Below is a small trained network, with its code and all its weights. Each question gives an input and a class and asks what happens when units are switched off, that is, made to give their printed mean instead of their output.

import numpy as np


def w(rows, s, z=0):
    codes = np.array(rows[::2]) - 128.0
    scale = np.full(codes.shape[1], s)
    scale[-1] = z or s
    return codes * scale


def norm(h):
    return h / np.sqrt((h * h).mean(-1, keepdims=True) + 1e-5)


def f(y):
    return y / 2 * (1 + np.tanh(0.7978845608 * (y + 0.044715 * y**3)))


def log_softmax(a):
    a = a - a.max(-1, keepdims=True)
    return a - np.log(np.exp(a).sum(-1, keepdims=True))


def net(x, mask):
    res = np.array(x, float).reshape(1, 5) / 4 @ E
    u = 0
    for l in range(3):
        y = f(norm(res) @ A[l][:, :-1].T + A[l][:, -1])
        res = res + np.where(mask[u : u + 6], y, B[l][:, -1]) @ B[l][:, :-1]
        u += 6
    return log_softmax(norm(res)[-1] @ U[:, :-1].T + U[:, -1])


A, B = {}, {}
E = w([
[91,152,106,56,162,123,142],'x0',
[219,180,198,101,182,84,74],'x1',
[98,101,144,110,100,98,79],'x2',
[97,164,163,158,96,72,190],'x3',
[62,101,126,207,246,98,107],'x4',
],0.011)
A[0] = w([
[99,159,175,154,85,31,188,30],'0.n0',
[186,194,112,172,179,192,236,31],'0.n1',
[49,110,162,104,55,47,23,36],'0.n2',
[59,164,120,9,180,107,173,20],'0.n3',
[181,103,153,234,78,128,109,11],'0.n4',
[183,172,149,122,155,53,116,34],'0.n5',
],0.014,0.012)
B[0] = w([
[167,229,70,176,179,208,192,252],'0.n0',
[187,10,114,82,180,106,201,202],'0.n1',
[204,11,117,90,190,115,214,233],'0.n2',
[51,189,18,21,155,94,75,206],'0.n3',
[192,107,108,251,75,121,65,185],'0.n4',
[147,156,205,82,168,151,113,231],'0.n5',
],0.022,0.003)
A[1] = w([
[121,129,177,136,112,110,122,62],'1.n0',
[156,159,145,86,2,120,181,85],'1.n1',
[149,79,102,105,144,198,48,2],'1.n2',
[31,103,97,166,63,140,212,83],'1.n3',
[51,121,155,208,216,71,135,82],'1.n4',
[87,101,126,140,92,136,134,89],'1.n5',
],0.019,0.0091)
B[1] = w([
[171,156,151,135,153,132,144,120],'1.n0',
[106,125,115,134,55,26,180,221],'1.n1',
[163,190,96,172,233,172,208,182],'1.n2',
[127,122,168,105,169,237,81,255],'1.n3',
[153,145,113,96,7,48,195,232],'1.n4',
[155,122,208,108,127,138,86,148],'1.n5',
],0.02,0.0071)
A[2] = w([
[139,127,116,209,72,127,58,116],'2.n0',
[102,72,129,137,95,222,85,77],'2.n1',
[178,78,160,247,108,138,113,131],'2.n2',
[155,20,109,110,171,106,164,46],'2.n3',
[173,175,252,137,160,77,62,3],'2.n4',
[118,196,123,195,155,160,168,18],'2.n5',
],0.024,0.0037)
B[2] = w([
[91,167,83,129,155,120,83,164],'2.n0',
[101,136,225,115,159,117,122,193],'2.n1',
[98,145,70,2,175,108,113,212],'2.n2',
[190,70,129,170,123,154,74,249],'2.n3',
[57,93,199,125,117,189,117,209],'2.n4',
[104,145,106,223,134,131,133,210],'2.n5',
],0.024,0.011)
U = w([
[72,120,238,96,151,171,104,247],'0',
[217,7,105,102,168,124,147,69],'1',
[70,179,43,59,162,90,53,127],'2',
[134,145,126,160,13,37,161,23],'3',
[128,193,95,217,186,166,187,176],'4',
[134,128,114,153,119,125,53,233],'5',
],0.015,0.0013)

Each question gives the input, the list of numbers given to net, and the class t.
The units are the neurons (one row each of A and B). Each row of codes is followed by its name. A weight is (code - 128) times the scale printed after its matrix; where a second scale follows, it is the last column's (A, B and U).
mask holds one flag per neuron, layer by layer. A switched-off neuron (its flag False) gives its mean, the last column of its row in B, instead of its output. The means were averaged over made-up inputs and are rounded, as every weight is.
A unit's drop is (log p(t) with every unit on - log p(t) with that unit switched off) / (log p(t) with every unit on - log p(t) with every unit switched off).
The circuit of an input: a set's keep is (log p(t) with only the set's units on - log p(t) with every unit switched off) / (log p(t) with every unit on - log p(t) with every unit switched off). Starting from the 12 units with the biggest drops (on a tie, the unit counted first), units are removed one at a time, each time the one whose removal leaves the highest keep (on an exact tie, the one counted first), for as long as the keep stays at least 0.8.
units of the circuit, in order: the units of the circuit, biggest drop first
k most important neurons: the k neurons with the biggest drops, biggest first
top k neurons in layer l: the k neurons of layer l with the biggest drops, biggest first
input [0,-5,-7,7,-3], class 1: units of the circuit, in order => (0.n1)
input [-8,4,7,2,5], class 2: top 2 neurons in layer 0 => (0.n4, 0.n1)
input [3,-8,4,-8,4], class 0: 4 most important neurons => (1.n3, 2.n1, 0.n5, 1.n5)
input [6,-5,5,7,-4], class 4: 2 most important neurons => (0.n0, 2.n2)
input [7,-1,-1,6,-3], class 2: 2 most important neurons => (0.n3, 1.n2)
input [5,3,1,7,4], class 4: top 2 neurons in layer 2 => (2.n5, 2.n2)
input [6,-3,4,-1,8], class 3: 2 most important neurons => (1.n4, 2.n2)
input [7,-8,-1,1,7], class 0: 2 most important neurons => (1.n3, 2.n1)
input [-2,6,6,-7,-6], class 4: 3 most important neurons => (1.n2, 0.n1, 1.n4)
input [8,-6,-8,-2,1], class 1: top 2 neurons in layer 2 => (2.n3, 2.n2)
input [0,-8,-3,-4,-8], class 0: 2 most important neurons => (1.n3, 1.n4)
input [4,-4,1,8,-8], class 3: 2 most important neurons => (1.n1, 1.n2)
input [7,5,-3,8,1], class 4: top 3 neurons in layer 2 => (2.n2, 2.n5, 2.n0)
input [2,3,-2,7,7], class 3: units of the circuit, in order => (1.n4)
input [0,-7,-7,-7,-5], class 0: 3 most important neurons => (1.n3, 0.n5, 2.n1)
input [7,-1,-8,0,-1], class 1: 2 most important neurons => (0.n1, 2.n3)
input [8,-4,-5,1,-7], class 2: 2 most important neurons => (0.n3, 1.n4)
input [2,-8,-7,-6,6], class 0: units of the circuit, in order => (1.n3, 2.n1)
input [-6,-7,-6,7,6], class 0: top 3 neurons in layer 1 => (1.n3, 1.n2, 1.n1)
input [-8,-4,-3,-6,5], class 2: units of the circuit, in order => (2.n2)
input [-4,3,-4,5,-3], class 4: top 2 neurons in layer 0 => (0.n0, 0.n2)
input [6,-2,8,3,-8], class 1: top 2 neurons in layer 2 => (2.n3, 2.n5)
